Here is a tiny trained network, its code and every weight. The questions are about switching its units off for an input and a class, where a switched-off unit gives its printed mean instead of its output.

import numpy as np


def w(rows, s, z=0):
    codes = np.array(rows[::2]) - 128.0
    scale = np.full(codes.shape[1], s)
    scale[-1] = z or s
    return codes * scale


def f(y):
    return y / 2 * (1 + np.tanh(0.7978845608 * (y + 0.044715 * y**3)))


def log_softmax(a):
    a = a - a.max(-1, keepdims=True)
    return a - np.log(np.exp(a).sum(-1, keepdims=True))


def net(x, mask):
    res = np.array(x, float).reshape(1, 3) / 4 @ E
    y = f(res @ A[0][:, :-1].T + A[0][:, -1])
    res = res + np.where(mask, y, B[0][:, -1]) @ B[0][:, :-1]
    return log_softmax(res[-1] @ U[:, :-1].T + U[:, -1])


A, B = {}, {}
E = w([
[72,148,227],'x0',
[94,254,83],'x1',
[216,183,189],'x2',
],0.015)
A[0] = w([
[60,8,117,214],'neuron 1',
[192,28,118,147],'neuron 2',
[70,138,117,70],'neuron 3',
[163,228,135,122],'neuron 4',
[103,88,202,96],'neuron 5',
[91,39,134,205],'neuron 6',
[156,208,130,121],'neuron 7',
[85,150,199,199],'neuron 8',
[79,55,108,236],'neuron 9',
[73,152,74,206],'neuron 10',
[240,76,188,254],'neuron 11',
[169,118,63,200],'neuron 12',
[88,119,52,247],'neuron 13',
[72,152,84,208],'neuron 14',
[171,147,50,230],'neuron 15',
[122,112,230,122],'neuron 16',
[10,165,67,80],'neuron 17',
],0.014,0.0064)
B[0] = w([
[146,192,67,251],'neuron 1',
[194,129,129,215],'neuron 2',
[130,135,186,148],'neuron 3',
[132,154,64,183],'neuron 4',
[71,210,186,179],'neuron 5',
[108,218,37,218],'neuron 6',
[133,149,12,171],'neuron 7',
[5,201,103,183],'neuron 8',
[114,145,33,215],'neuron 9',
[119,53,157,183],'neuron 10',
[215,175,197,226],'neuron 11',
[146,9,133,181],'neuron 12',
[139,63,135,198],'neuron 13',
[118,50,164,180],'neuron 14',
[130,21,72,191],'neuron 15',
[84,212,159,187],'neuron 16',
[115,88,246,195],'neuron 17',
],0.011,0.022)
U = w([
[179,129,42,134],'0',
[59,191,75,133],'1',
[121,63,162,36],'2',
[52,125,214,254],'3',
[247,113,191,123],'4',
[114,187,235,55],'5',
],0.013,0.0077)

Each question gives the input, the list of numbers given to net, and the class t.
The units are the neurons (one row each of A and B). Each row of codes is followed by its name. A weight is (code - 128) times the scale printed after its matrix; where a second scale follows, it is the last column's (A, B and U).
mask holds one flag per neuron, in row order. A switched-off neuron (its flag False) gives its mean, the last column of its row in B, instead of its output. The means were averaged over made-up inputs and are rounded, as every weight is.
A unit's drop is (log p(t) with every unit on - log p(t) with that unit switched off) / (log p(t) with every unit on - log p(t) with every unit switched off).
The circuit of an input: a set's keep is (log p(t) with only the set's units on - log p(t) with every unit switched off) / (log p(t) with every unit on - log p(t) with every unit switched off). Starting from the 12 units with the biggest drops (on a tie, the unit counted first), units are removed one at a time, each time the one whose removal leaves the highest keep (on an exact tie, the one counted first), for as long as the keep stays at least 0.8.
units of the circuit, in order: the units of the circuit, biggest drop first
k most important neurons: the k neurons with the biggest drops, biggest first
drop of u: that unit's drop, to one decimal
input [1,8,-2], class 3: units of the circuit, in order -> (neuron 17)
input [-1,0,2], class 4: 4 most important neurons -> (neuron 6; neuron 9; neuron 1; neuron 8)
input [-8,0,6], class 4: 2 most important neurons -> (neuron 11; neuron 6)
input [4,0,4], class 5: 2 most important neurons -> (neuron 6; neuron 9)
input [-6,0,7], class 4: 4 most important neurons -> (neuron 11; neuron 6; neuron 9; neuron 1)
input [-1,5,1], class 0: 2 most important neurons -> (neuron 7; neuron 4)
input [7,1,-6], class 3: 2 most important neurons -> (neuron 17; neuron 7)
input [7,1,6], class 1: 2 most important neurons -> (neuron 8; neuron 7)
input [0,3,2], class 0: 2 most important neurons -> (neuron 5; neuron 16)
input [3,1,-2], class 3: drop of neuron 7 -> 0.1
input [-4,-7,3], class 4: drop of neuron 11 -> 0.4
input [3,1,0], class 3: drop of neuron 7 -> 0.2
input [7,-8,-1], class 1: drop of neuron 6 -> 0.2
input [-2,-4,1], class 4: units of the circuit, in order -> (neuron 11)
